Below are the code and all the weights of a small trained network. Each question names an input and a target symbol and asks about switching units off, where a switched-off unit gives its printed mean instead of its output.

import numpy as np


def w(rows, s, z=0):
    codes = np.array(rows[::2]) - 128.0
    scale = np.full(codes.shape[1], s)
    scale[-1] = z or s
    return codes * scale


def norm(h):
    return h / np.sqrt((h * h).mean(-1, keepdims=True) + 1e-5)


def f(y):
    return np.maximum(y, 0)


def softmax(a):
    e = np.exp(a - a.max(-1, keepdims=True))
    return e / e.sum(-1, keepdims=True)


def log_softmax(a):
    a = a - a.max(-1, keepdims=True)
    return a - np.log(np.exp(a).sum(-1, keepdims=True))


def net(x, mask):
    ids = ['γεθμσω'.index(c) for c in x.split()]
    T = len(ids)
    res = E[ids] + P[:T]
    u = 0
    for l in range(3):
        r = norm(res)
        for j in range(3):
            rows = slice(3 * j, 3 * j + 3)
            q, k, v = (r @ M[l][rows].T for M in (Q, K, V))
            z = softmax(np.where(np.tri(T) > 0, q @ k.T / 3**0.5, -1e9)) @ v
            o = O[l][rows]
            res = res + np.where(mask[u + j], z, o[:, -1]) @ o[:, :-1]
        u += 3
        y = f(norm(res) @ A[l][:, :-1].T + A[l][:, -1])
        res = res + np.where(mask[u : u + 16], y, B[l][:, -1]) @ B[l][:, :-1]
        u += 16
    return log_softmax(norm(res)[-1] @ U[:, :-1].T + U[:, -1])


Q, K, V, O, A, B = {}, {}, {}, {}, {}, {}
E = w([
[58,254,152,118],'γ',
[95,87,176,80],'ε',
[117,99,51,83],'θ',
[122,110,121,160],'μ',
[182,160,136,100],'σ',
[128,170,31,177],'ω',
],0.028)
P = w([
[150,139,2,148],'0',
[180,34,140,163],'1',
[152,85,211,152],'2',
[118,125,226,156],'3',
[83,156,249,154],'4',
[59,176,246,166],'5',
],0.0049)
Q[0] = w([
[122,86,134,162],'0.h1',
[80,168,71,151],'0.h1',
[196,162,150,126],'0.h1',
[116,146,128,139],'0.h2',
[9,114,97,161],'0.h2',
[79,138,105,111],'0.h2',
[82,104,128,158],'0.h3',
[155,96,113,138],'0.h3',
[65,131,116,82],'0.h3',
],0.016)
K[0] = w([
[104,190,177,88],'0.h1',
[91,192,87,158],'0.h1',
[223,88,32,62],'0.h1',
[130,85,140,157],'0.h2',
[12,67,223,220],'0.h2',
[119,118,145,193],'0.h2',
[23,100,94,118],'0.h3',
[123,103,111,159],'0.h3',
[128,93,114,95],'0.h3',
],0.011)
V[0] = w([
[128,156,135,97],'0.h1',
[141,202,162,176],'0.h1',
[183,133,135,81],'0.h1',
[195,122,102,148],'0.h2',
[154,62,196,155],'0.h2',
[155,142,195,174],'0.h2',
[128,128,170,62],'0.h3',
[164,231,194,179],'0.h3',
[125,134,216,254],'0.h3',
],0.0063)
O[0] = w([
[136,154,148,131,117],'0.h1',
[161,160,24,168,209],'0.h1',
[69,149,159,148,42],'0.h1',
[156,150,123,158,176],'0.h2',
[92,142,37,109,163],'0.h2',
[51,106,26,185,181],'0.h2',
[148,142,75,149,8],'0.h3',
[241,57,98,80,97],'0.h3',
[125,2,98,89,35],'0.h3',
],0.0059,0.0013)
A[0] = w([
[142,100,94,18,186],'0.n1',
[132,156,127,209,45],'0.n2',
[188,153,73,188,70],'0.n3',
[141,98,96,77,95],'0.n4',
[2,18,126,95,130],'0.n5',
[157,112,208,23,108],'0.n6',
[127,102,80,100,47],'0.n7',
[109,95,131,190,124],'0.n8',
[225,177,109,145,77],'0.n9',
[98,125,23,61,87],'0.n10',
[104,124,136,168,86],'0.n11',
[213,75,159,117,3],'0.n12',
[133,150,156,190,64],'0.n13',
[93,85,148,159,146],'0.n14',
[178,28,115,177,95],'0.n15',
[157,194,101,211,124],'0.n16',
],0.0089,0.0055)
B[0] = w([
[216,39,81,114,204],'0.n1',
[163,147,116,162,154],'0.n2',
[201,169,126,123,193],'0.n3',
[187,95,126,89,141],'0.n4',
[244,117,219,177,254],'0.n5',
[253,109,161,202,182],'0.n6',
[168,112,152,108,137],'0.n7',
[109,132,107,223,187],'0.n8',
[217,133,216,126,190],'0.n9',
[196,64,32,51,201],'0.n10',
[123,120,126,192,144],'0.n11',
[124,181,87,87,140],'0.n12',
[102,134,110,136,134],'0.n13',
[127,91,159,208,184],'0.n14',
[35,133,120,219,183],'0.n15',
[190,174,207,88,234],'0.n16',
],0.0067,0.0052)
Q[1] = w([
[74,157,156,90],'1.h1',
[195,163,129,137],'1.h1',
[60,182,120,82],'1.h1',
[158,150,155,161],'1.h2',
[145,156,150,115],'1.h2',
[166,174,131,133],'1.h2',
[125,193,157,250],'1.h3',
[81,208,74,209],'1.h3',
[97,51,135,96],'1.h3',
],0.019)
K[1] = w([
[185,48,125,129],'1.h1',
[87,158,136,214],'1.h1',
[123,44,36,121],'1.h1',
[116,116,102,43],'1.h2',
[136,94,104,154],'1.h2',
[69,61,131,120],'1.h2',
[187,13,79,112],'1.h3',
[180,64,9,140],'1.h3',
[33,183,154,137],'1.h3',
],0.013)
V[1] = w([
[53,172,166,97],'1.h1',
[181,108,84,145],'1.h1',
[151,82,155,160],'1.h1',
[127,26,48,76],'1.h2',
[170,114,186,92],'1.h2',
[165,140,65,170],'1.h2',
[149,111,23,75],'1.h3',
[55,61,86,98],'1.h3',
[128,160,107,254],'1.h3',
],0.0099)
O[1] = w([
[105,195,114,94,115],'1.h1',
[164,50,141,146,142],'1.h1',
[124,113,141,198,120],'1.h1',
[78,101,12,124,77],'1.h2',
[149,81,115,98,157],'1.h2',
[137,146,95,170,202],'1.h2',
[149,153,206,205,150],'1.h3',
[172,67,160,169,2],'1.h3',
[89,184,73,149,191],'1.h3',
],0.011,0.0053)
A[1] = w([
[125,179,119,110,40],'1.n1',
[118,137,126,80,79],'1.n2',
[164,127,62,114,94],'1.n3',
[74,94,98,114,73],'1.n4',
[138,103,78,172,57],'1.n5',
[60,99,169,112,138],'1.n6',
[174,132,84,90,164],'1.n7',
[153,156,151,110,2],'1.n8',
[142,117,94,40,99],'1.n9',
[135,102,142,84,123],'1.n10',
[142,74,86,98,112],'1.n11',
[125,185,130,164,179],'1.n12',
[143,142,84,114,128],'1.n13',
[15,170,90,146,153],'1.n14',
[2,136,145,83,37],'1.n15',
[129,141,170,109,108],'1.n16',
],0.018,0.0073)
B[1] = w([
[117,83,163,109,155],'1.n1',
[87,146,184,160,143],'1.n2',
[115,138,168,155,184],'1.n3',
[84,112,190,132,133],'1.n4',
[84,110,139,80,168],'1.n5',
[123,177,105,94,144],'1.n6',
[138,121,181,177,217],'1.n7',
[110,65,121,85,138],'1.n8',
[89,135,153,176,183],'1.n9',
[67,148,112,134,155],'1.n10',
[105,135,206,62,167],'1.n11',
[78,153,100,101,255],'1.n12',
[95,113,171,166,174],'1.n13',
[77,58,51,87,196],'1.n14',
[164,129,246,200,144],'1.n15',
[148,127,100,99,156],'1.n16',
],0.013,0.0094)
Q[2] = w([
[74,186,155,122],'2.h1',
[115,167,182,188],'2.h1',
[175,88,164,172],'2.h1',
[130,156,102,168],'2.h2',
[161,110,98,105],'2.h2',
[98,77,116,130],'2.h2',
[138,146,64,148],'2.h3',
[8,78,180,151],'2.h3',
[135,213,116,167],'2.h3',
],0.019)
K[2] = w([
[32,152,166,72],'2.h1',
[39,176,191,192],'2.h1',
[148,115,170,231],'2.h1',
[134,198,93,200],'2.h2',
[191,93,85,94],'2.h2',
[74,68,110,147],'2.h2',
[94,131,49,169],'2.h3',
[35,87,247,165],'2.h3',
[151,240,113,171],'2.h3',
],0.015)
V[2] = w([
[93,118,62,133],'2.h1',
[106,217,84,81],'2.h1',
[106,142,166,235],'2.h1',
[193,144,122,207],'2.h2',
[129,118,132,149],'2.h2',
[100,91,1,149],'2.h2',
[128,7,114,193],'2.h3',
[172,170,164,46],'2.h3',
[9,95,99,132],'2.h3',
],0.008)
O[2] = w([
[144,79,142,122,105],'2.h1',
[191,135,204,84,175],'2.h1',
[142,130,61,59,254],'2.h1',
[85,71,129,58,140],'2.h2',
[131,119,137,108,138],'2.h2',
[105,144,255,130,34],'2.h2',
[173,246,140,59,86],'2.h3',
[70,99,118,169,107],'2.h3',
[234,152,96,134,174],'2.h3',
],0.0082,0.0036)
A[2] = w([
[137,178,114,3,87],'2.n1',
[150,146,173,113,135],'2.n2',
[88,81,78,132,107],'2.n3',
[93,142,78,144,117],'2.n4',
[105,153,117,106,172],'2.n5',
[129,120,135,202,98],'2.n6',
[92,169,224,132,63],'2.n7',
[152,38,150,96,139],'2.n8',
[190,122,55,130,28],'2.n9',
[162,111,160,47,74],'2.n10',
[165,62,198,168,91],'2.n11',
[228,163,200,155,49],'2.n12',
[180,78,68,54,50],'2.n13',
[145,95,200,110,2],'2.n14',
[213,112,84,72,3],'2.n15',
[161,73,32,141,118],'2.n16',
],0.014,0.0093)
B[2] = w([
[133,207,84,99,179],'2.n1',
[122,166,128,124,200],'2.n2',
[130,143,77,66,173],'2.n3',
[92,117,184,135,226],'2.n4',
[164,105,157,138,245],'2.n5',
[134,163,139,100,195],'2.n6',
[157,133,64,145,254],'2.n7',
[110,191,148,147,218],'2.n8',
[1,110,28,71,142],'2.n9',
[86,107,128,178,170],'2.n10',
[120,62,161,88,234],'2.n11',
[213,130,32,118,192],'2.n12',
[50,157,97,181,136],'2.n13',
[59,143,169,107,158],'2.n14',
[164,193,183,158,134],'2.n15',
[55,128,77,143,190],'2.n16',
],0.015,0.0052)
U = w([
[131,234,141,17,23],'γ',
[121,91,207,81,180],'ε',
[142,29,123,251,105],'θ',
[82,91,32,130,125],'μ',
[196,99,112,116,254],'σ',
[156,202,150,239,82],'ω',
],0.016,0.0095)

Each question gives the input, a string of symbols that net reads in full, and the target symbol t.
The units are the heads (3 rows each of Q, K, V and O) and the neurons (one row each of A and B). Each row of codes is followed by its name. A weight is (code - 128) times the scale printed after its matrix; where a second scale follows, it is the last column's (O, A, B and U).
mask holds one flag per unit, layer by layer, with each layer's heads first. A switched-off unit (its flag False) gives its mean, the last column of its rows in O or B, instead of its output. The means were averaged over made-up inputs and are rounded, as every weight is.
A unit's drop is (log p(t) with every unit on - log p(t) with that unit switched off) / (log p(t) with every unit on - log p(t) with every unit switched off).
The circuit of an input: a set's keep is (log p(t) with only the set's units on - log p(t) with every unit switched off) / (log p(t) with every unit on - log p(t) with every unit switched off). Starting from the 12 units with the biggest drops (on a tie, the unit counted first), units are removed one at a time, each time the one whose removal leaves the highest keep (on an exact tie, the one counted first), for as long as the keep stays at least 0.8.
units of the circuit, in order: the units of the circuit, biggest drop first
top k neurons: the k neurons with the biggest drops, biggest first
top k neurons in layer l: the k neurons of layer l with the biggest drops, biggest first
drop of u: that unit's drop, to one decimal
input μ ε μ ω γ ω, target γ: units of the circuit, in order : 1.h1; 0.n16
input ω ε ω, target ε: units of the circuit, in order : 2.h2; 2.n4; 2.n7; 1.h2
input ε ω σ σ ω, target σ: top 2 neurons in layer 2 : 2.n12; 2.n8
input γ ω θ θ σ μ, target μ: top neuron : 1.n9
input σ θ ε, target γ: units of the circuit, in order : 0.h3; 1.n6; 2.n1
input ω γ γ μ σ γ, target ε: units of the circuit, in order : 1.n14; 1.h1; 2.n12
input μ σ μ, target σ: units of the circuit, in order : 2.h3; 2.n12
input ω σ ω, target σ: top 3 neurons : 2.n12; 0.n16; 1.n14
input θ μ θ θ, target ε: top 3 neurons : 1.n14; 2.n12; 2.n7
input μ μ ε σ ω μ, target ε: top 2 neurons in layer 0 : 0.n16; 0.n14
input μ ω σ μ, target ω: top 2 neurons : 0.n5; 0.n10
input σ ω ω θ σ, target σ: top 2 neurons in layer 2 : 2.n12; 2.n11
input σ θ γ σ μ θ, target γ: top 4 neurons in layer 0 : 0.n10; 0.n1; 0.n5; 0.n15
input ε μ ε, target μ: top 3 neurons : 0.n5; 0.n6; 1.n12
input μ γ σ ω μ, target γ: units of the circuit, in order : 1.h1
input θ γ σ γ ε, target ω: top 2 neurons : 1.n15; 2.n7
input σ γ ω μ ω θ, target ω: top 2 neurons : 1.n7; 1.n9
input μ ε μ, target ε: top 2 neurons in layer 0 : 0.n5; 0.n6
input μ θ θ, target θ: top 2 neurons in layer 0 : 0.n10; 0.n1
input σ σ μ θ θ, target θ: top 3 neurons : 1.n9; 2.n7; 1.n11
input ω σ μ, target μ: top neuron : 0.n16
input θ γ θ, target γ: top 2 neurons : 1.n11; 0.n10
input σ ε σ, target ε: top 2 neurons in layer 0 : 0.n5; 0.n10
input ε μ μ σ μ ε, target μ: top 2 neurons in layer 0 : 0.n5; 0.n6
input μ μ γ μ θ, target ω: top 2 neurons : 1.n9; 2.n7
input ε σ σ ω ω σ, target ω: top 3 neurons in layer 2 : 2.n15; 2.n10; 2.n13
input μ σ σ θ γ, target ω: top neuron : 2.n11
input μ θ σ, target σ: drop of 2.n12 : 0.2
input μ γ μ, target γ: drop of 1.h1 : 0.4
input μ μ ε θ, target ε: drop of 1.h1 : 0.3
